Below are the code and all the weights of a small trained network. Each question names an input and a class and asks about switching units off, where a switched-off unit gives its printed mean instead of its output.

import numpy as np


def w(rows, s, z=0):
    codes = np.array(rows[::2]) - 128.0
    scale = np.full(codes.shape[1], s)
    scale[-1] = z or s
    return codes * scale


def norm(h):
    return h / np.sqrt((h * h).mean(-1, keepdims=True) + 1e-5)


def f(y):
    return y / 2 * (1 + np.tanh(0.7978845608 * (y + 0.044715 * y**3)))


def log_softmax(a):
    a = a - a.max(-1, keepdims=True)
    return a - np.log(np.exp(a).sum(-1, keepdims=True))


def net(x, mask):
    res = np.array(x, float).reshape(1, 2) / 4 @ E
    u = 0
    for l in range(3):
        y = f(norm(res) @ A[l][:, :-1].T + A[l][:, -1])
        res = res + np.where(mask[u : u + 5], y, B[l][:, -1]) @ B[l][:, :-1]
        u += 5
    return log_softmax(norm(res)[-1] @ U[:, :-1].T + U[:, -1])


A, B = {}, {}
E = w([
[93,179,119,214,53],'x0',
[3,92,151,165,254],'x1',
],0.0047)
A[0] = w([
[137,160,168,149,58,21],'0.n0',
[88,109,103,133,247,177],'0.n1',
[135,112,145,89,233,4],'0.n2',
[192,107,142,28,186,151],'0.n3',
[163,120,78,174,56,16],'0.n4',
],0.011,0.0018)
B[0] = w([
[170,130,173,95,31,189],'0.n0',
[63,156,174,109,178,254],'0.n1',
[218,136,159,45,4,205],'0.n2',
[108,79,38,129,173,237],'0.n3',
[137,191,135,141,77,210],'0.n4',
],0.02,0.0071)
A[1] = w([
[100,127,210,108,139,127],'1.n0',
[166,70,124,205,196,105],'1.n1',
[102,201,251,125,126,227],'1.n2',
[176,83,106,146,175,249],'1.n3',
[149,161,125,174,65,43],'1.n4',
],0.016,0.0014)
B[1] = w([
[104,84,66,194,154,181],'1.n0',
[167,142,129,136,69,141],'1.n1',
[127,166,174,251,179,250],'1.n2',
[131,164,221,183,121,149],'1.n3',
[128,91,118,109,42,184],'1.n4',
],0.017,0.014)
A[2] = w([
[120,143,203,109,98,139],'2.n0',
[190,156,83,175,175,114],'2.n1',
[129,129,169,6,154,81],'2.n2',
[149,131,143,44,96,124],'2.n3',
[150,125,81,84,155,3],'2.n4',
],0.019,0.0032)
B[2] = w([
[163,169,139,156,115,215],'2.n0',
[200,103,141,82,168,254],'2.n1',
[54,89,214,3,109,184],'2.n2',
[63,92,91,147,229,186],'2.n3',
[116,182,203,153,88,160],'2.n4',
],0.019,0.0065)
U = w([
[171,172,148,181,45,199],'0',
[111,149,179,201,224,186],'1',
[140,158,103,97,143,1],'2',
[126,73,27,97,92,122],'3',
[138,138,126,108,135,38],'4',
[133,167,108,90,133,17],'5',
[80,86,163,28,176,177],'6',
[249,78,112,77,173,169],'7',
],0.018,0.0071)

Each question gives the input, the list of numbers given to net, and the class t.
The units are the neurons (one row each of A and B). Each row of codes is followed by its name. A weight is (code - 128) times the scale printed after its matrix; where a second scale follows, it is the last column's (A, B and U).
mask holds one flag per neuron, layer by layer. A switched-off neuron (its flag False) gives its mean, the last column of its row in B, instead of its output. The means were averaged over made-up inputs and are rounded, as every weight is.
A unit's drop is (log p(t) with every unit on - log p(t) with that unit switched off) / (log p(t) with every unit on - log p(t) with every unit switched off).
The circuit of an input: a set's keep is (log p(t) with only the set's units on - log p(t) with every unit switched off) / (log p(t) with every unit on - log p(t) with every unit switched off). Starting from the 12 units with the biggest drops (on a tie, the unit counted first), units are removed one at a time, each time the one whose removal leaves the highest keep (on an exact tie, the one counted first), for as long as the keep stays at least 0.8.
units of the circuit, in order: the units of the circuit, biggest drop first
top k neurons: the k neurons with the biggest drops, biggest first
top k neurons in layer l: the k neurons of layer l with the biggest drops, biggest first
drop of u: that unit's drop, to one decimal
input [5,1], class 0: units of the circuit, in order : (0.n1)
input [-4,-7], class 7: top 2 neurons in layer 1 : (1.n4 1.n2)
input [-5,-2], class 7: top 2 neurons in layer 0 : (0.n3 0.n1)
input [-1,-4], class 3: units of the circuit, in order : (0.n1 1.n2)
input [8,3], class 0: top 3 neurons : (0.n1 0.n3 1.n4)
input [-5,4], class 6: top 3 neurons : (0.n3 0.n4 0.n2)
input [-6,-7], class 7: top 2 neurons : (0.n3 1.n2)
input [-7,-3], class 7: top 2 neurons in layer 0 : (0.n3 0.n1)
input [4,0], class 0: top 2 neurons : (0.n3 0.n1)
input [-3,-4], class 7: top 2 neurons : (0.n3 1.n2)
input [-6,-2], class 7: top 3 neurons : (0.n3 0.n1 0.n0)
input [-1,-2], class 7: top 2 neurons in layer 1 : (1.n4 1.n2)
input [-5,-1], class 6: top 2 neurons : (0.n2 1.n2)
input [3,0], class 0: units of the circuit, in order : (0.n1)
input [3,1], class 0: top 3 neurons : (0.n3 0.n1 1.n4)
input [-7,-1], class 6: top 2 neurons : (1.n2 0.n2)
input [-5,-8], class 7: drop of 1.n2 : 0.1
input [-8,5], class 6: drop of 1.n0 : 0.0
input [-4,-3], class 7: drop of 0.n3 : 0.5
input [-6,-3], class 7: drop of 0.n1 : 0.2
